Below are the code and all the weights of a small trained network. Each question names an input and a target symbol and asks about switching units off, where a switched-off unit gives its printed mean instead of its output.

import numpy as np


def w(rows, s, z=0):
    codes = np.array(rows[::2]) - 128.0
    scale = np.full(codes.shape[1], s)
    scale[-1] = z or s
    return codes * scale


def norm(h):
    return h / np.sqrt((h * h).mean(-1, keepdims=True) + 1e-5)


def f(y):
    return np.maximum(y, 0)


def softmax(a):
    e = np.exp(a - a.max(-1, keepdims=True))
    return e / e.sum(-1, keepdims=True)


def log_softmax(a):
    a = a - a.max(-1, keepdims=True)
    return a - np.log(np.exp(a).sum(-1, keepdims=True))


def net(x, mask):
    ids = ['ΨΩαβζθσ'.index(c) for c in x.split()]
    T = len(ids)
    res = E[ids] + P[:T]
    q, k, v = (norm(res) @ M[0].T for M in (Q, K, V))
    z = softmax(np.where(np.tri(T) > 0, q @ k.T / 2**0.5, -1e9)) @ v
    res = res + np.where(mask[0], z, O[0][:, -1]) @ O[0][:, :-1]
    y = f(norm(res) @ A[0][:, :-1].T + A[0][:, -1])
    res = res + np.where(mask[1:13], y, B[0][:, -1]) @ B[0][:, :-1]
    return log_softmax(norm(res)[-1] @ U[:, :-1].T + U[:, -1])


Q, K, V, O, A, B = {}, {}, {}, {}, {}, {}
E = w([
[89,126,186],'Ψ',
[90,130,120],'Ω',
[166,252,126],'α',
[52,116,177],'β',
[107,122,117],'ζ',
[162,83,151],'θ',
[87,81,135],'σ',
],0.026)
P = w([
[129,40,82],'0',
[161,79,249],'1',
[180,125,152],'2',
[90,79,35],'3',
[140,69,231],'4',
[182,129,148],'5',
[102,71,21],'6',
],0.012)
Q[0] = w([
[2,226,100],'H0',
[152,133,211],'H0',
],0.0084)
K[0] = w([
[2,185,215],'H0',
[139,56,47],'H0',
],0.0097)
V[0] = w([
[25,18,1],'H0',
[114,92,236],'H0',
],0.0093)
O[0] = w([
[146,149,2,235],'H0',
[143,175,243,255],'H0',
],0.012,0.0043)
A[0] = w([
[85,185,64,94],'N0',
[184,116,231,43],'N1',
[154,147,157,214],'N2',
[146,225,124,167],'N3',
[64,182,148,182],'N4',
[51,33,119,251],'N5',
[4,45,90,44],'N6',
[31,121,78,184],'N7',
[4,104,117,173],'N8',
[66,79,117,15],'N9',
[30,166,167,113],'N10',
[193,131,114,104],'N11',
],0.014,0.0035)
B[0] = w([
[213,127,132,184],'N0',
[98,138,48,215],'N1',
[148,147,86,195],'N2',
[146,104,198,221],'N3',
[66,102,125,224],'N4',
[61,245,200,254],'N5',
[206,8,45,224],'N6',
[68,88,147,214],'N7',
[139,192,71,236],'N8',
[149,62,114,165],'N9',
[149,38,93,228],'N10',
[103,66,87,158],'N11',
],0.019,0.0077)
U = w([
[60,216,119,97],'Ψ',
[187,181,49,84],'Ω',
[75,41,233,164],'α',
[112,101,156,104],'β',
[131,211,110,254],'ζ',
[4,157,213,166],'θ',
[193,98,105,27],'σ',
],0.011,0.0033)

Each question gives the input, a string of symbols that net reads in full, and the target symbol t.
The units are the heads (2 rows each of Q, K, V and O) and the neurons (one row each of A and B). Each row of codes is followed by its name. A weight is (code - 128) times the scale printed after its matrix; where a second scale follows, it is the last column's (O, A, B and U).
mask holds one flag per unit, heads first, then neurons. A switched-off unit (its flag False) gives its mean, the last column of its rows in O or B, instead of its output. The means were averaged over made-up inputs and are rounded, as every weight is.
A unit's drop is (log p(t) with every unit on - log p(t) with that unit switched off) / (log p(t) with every unit on - log p(t) with every unit switched off).
unit that matters most: the unit with the biggest drop
k most important neurons: the k neurons with the biggest drops, biggest first
drop of u: that unit's drop, to one decimal
input β Ψ σ, target Ψ: unit that matters most	N6
input α Ω α α α, target θ: 4 most important neurons	N6; N8; N0; N3
input α Ω Ψ α θ, target θ: 2 most important neurons	N6; N8
input Ω σ ζ θ ζ, target Ω: 2 most important neurons	N3; N4
input β θ Ω, target α: 2 most important neurons	N8; N3
input θ β Ω β β σ, target Ψ: 3 most important neurons	N5; N10; N3
input β ζ Ω, target α: 2 most important neurons	N3; N8
input β Ω Ψ α σ θ, target Ω: 3 most important neurons	N1; N5; N7
input Ω Ψ σ, target Ω: 4 most important neurons	N3; N4; N0; N10
input β θ σ α Ω, target Ψ: drop of N8	0.0
input σ β θ, target Ω: drop of N2	0.1
input θ α Ψ α β θ Ω, target θ: drop of H0	2.0
